Below are the code and all the weights of a small trained network. Each question names an input and a target symbol and asks about switching units off, where a switched-off unit gives its printed mean instead of its output.

import numpy as np


def w(rows, s, z=0):
    codes = np.array(rows[::2]) - 128.0
    scale = np.full(codes.shape[1], s)
    scale[-1] = z or s
    return codes * scale


def f(y):
    return y / 2 * (1 + np.tanh(0.7978845608 * (y + 0.044715 * y**3)))


def softmax(a):
    e = np.exp(a - a.max(-1, keepdims=True))
    return e / e.sum(-1, keepdims=True)


def log_softmax(a):
    a = a - a.max(-1, keepdims=True)
    return a - np.log(np.exp(a).sum(-1, keepdims=True))


def net(x, mask):
    ids = ['αβδεηθμξπ'.index(c) for c in x.split()]
    T = len(ids)
    res = E[ids] + P[:T]
    r = res
    for j in range(2):
        rows = slice(3 * j, 3 * j + 3)
        q, k, v = (r @ M[0][rows].T for M in (Q, K, V))
        z = softmax(np.where(np.tri(T) > 0, q @ k.T / 3**0.5, -1e9)) @ v
        o = O[0][rows]
        res = res + np.where(mask[j], z, o[:, -1]) @ o[:, :-1]
    y = f(res @ A[0][:, :-1].T + A[0][:, -1])
    res = res + np.where(mask[2:6], y, B[0][:, -1]) @ B[0][:, :-1]
    return log_softmax(res[-1] @ U[:, :-1].T + U[:, -1])


Q, K, V, O, A, B = {}, {}, {}, {}, {}, {}
E = w([
[26,140,124,106,122],'α',
[43,160,124,124,169],'β',
[20,152,103,87,120],'δ',
[188,23,84,8,93],'ε',
[18,122,87,117,39],'η',
[134,128,81,206,131],'θ',
[68,107,76,223,53],'μ',
[175,113,95,246,192],'ξ',
[72,57,161,117,201],'π',
],0.013)
P = w([
[169,229,97,158,169],'0',
[57,120,150,202,167],'1',
[59,100,142,193,161],'2',
[70,70,134,174,162],'3',
[92,42,125,156,155],'4',
[90,27,111,156,170],'5',
[96,1,106,129,175],'6',
],0.0094)
Q[0] = w([
[115,189,114,95,24],'H0',
[235,196,187,12,135],'H0',
[246,154,176,134,72],'H0',
[187,204,230,88,128],'H1',
[93,154,87,167,148],'H1',
[64,118,11,124,117],'H1',
],0.012)
K[0] = w([
[141,141,149,188,128],'H0',
[50,247,104,162,112],'H0',
[83,247,207,134,172],'H0',
[64,106,177,121,168],'H1',
[137,126,78,78,125],'H1',
[167,183,72,132,78],'H1',
],0.013)
V[0] = w([
[47,131,90,92,57],'H0',
[133,174,77,101,69],'H0',
[90,143,180,43,171],'H0',
[155,249,109,134,131],'H1',
[71,117,156,164,107],'H1',
[174,123,136,28,141],'H1',
],0.013)
O[0] = w([
[34,133,58,131,126,140],'H0',
[107,46,72,110,160,2],'H0',
[114,216,106,3,171,157],'H0',
[209,118,139,168,239,169],'H1',
[99,167,89,174,108,153],'H1',
[128,68,125,65,132,28],'H1',
],0.012,0.0069)
A[0] = w([
[171,165,98,141,135,172],'N0',
[160,187,150,141,84,233],'N1',
[74,99,191,122,31,255],'N2',
[195,159,249,127,117,15],'N3',
],0.011,0.004)
B[0] = w([
[142,161,143,62,135,188],'N0',
[29,49,183,44,186,255],'N1',
[255,147,121,116,141,231],'N2',
[102,114,90,81,22,248],'N3',
],0.009,0.0095)
U = w([
[135,57,201,124,55,105],'α',
[101,173,209,35,139,254],'β',
[21,90,10,83,108,53],'δ',
[112,4,122,49,196,18],'ε',
[125,142,106,182,114,160],'η',
[226,134,212,157,222,171],'θ',
[126,192,76,102,244,18],'μ',
[226,193,186,114,254,39],'ξ',
[219,201,66,74,113,159],'π',
],0.0042,0.0035)

Each question gives the input, a string of symbols that net reads in full, and the target symbol t.
The units are the heads (3 rows each of Q, K, V and O) and the neurons (one row each of A and B). Each row of codes is followed by its name. A weight is (code - 128) times the scale printed after its matrix; where a second scale follows, it is the last column's (O, A, B and U).
mask holds one flag per unit, heads first, then neurons. A switched-off unit (its flag False) gives its mean, the last column of its rows in O or B, instead of its output. The means were averaged over made-up inputs and are rounded, as every weight is.
A unit's drop is (log p(t) with every unit on - log p(t) with that unit switched off) / (log p(t) with every unit on - log p(t) with every unit switched off).
The circuit of an input: a set's keep is (log p(t) with only the set's units on - log p(t) with every unit switched off) / (log p(t) with every unit on - log p(t) with every unit switched off). Starting from all 6 units, units are removed one at a time, each time the one whose removal leaves the highest keep (on an exact tie, the one counted first), for as long as the keep stays at least 0.8.
circuit, biggest first: the units of the circuit, biggest drop first
top k neurons: the k neurons with the biggest drops, biggest first
heads that matter: for each layer, one digit per head in row order, 1 if its drop is at least 0.15 and else 0, layers parted by /
input β δ π δ ξ η, target α: circuit, biggest first : (H0)
input δ δ μ, target η: circuit, biggest first : (H0 N1)
input μ η β μ β, target η: circuit, biggest first : (H0 H1)
input π δ ε β π β, target π: top 2 neurons : (N2 N1)
input η α μ α, target η: circuit, biggest first : (H0 N1 H1)
input ε α δ ξ, target ε: heads that matter : 11
input π β μ η ε α, target π: circuit, biggest first : (N2 H1)
input π ε δ δ π π δ, target π: circuit, biggest first : (N2 H1 N1)
input ε δ δ η, target ε: heads that matter : 11
input β π π μ η π π, target β: circuit, biggest first : (H0 N1 H1)
input θ μ θ δ β, target θ: circuit, biggest first : (H1 H0)
input η η ξ δ, target α: heads that matter : 10
input π π β ε, target π: heads that matter : 01
input ε ε η ξ η ε β, target ε: circuit, biggest first : (H1)
input η θ α μ η δ α, target δ: heads that matter : 10
input π α θ π η η π, target β: circuit, biggest first : (H0 H1)
input β δ δ, target μ: circuit, biggest first : (H1 H0 N3)
input ξ θ μ, target α: heads that matter : 11
input α θ π δ θ α, target θ: top 2 neurons : (N3 N2)
input ε θ μ, target ε: heads that matter : 11
input π α π μ, target β: circuit, biggest first : (N1 H0)
input π π ε π π μ, target π: heads that matter : 01
input π α π β ξ, target β: top 2 neurons : (N1 N0)
input ξ μ β, target θ: heads that matter : 10
input δ α β, target μ: top neuron : (N3)
input δ α δ μ η, target η: top 3 neurons : (N1 N3 N0)
input π μ π δ μ δ δ, target η: top neuron : (N2)
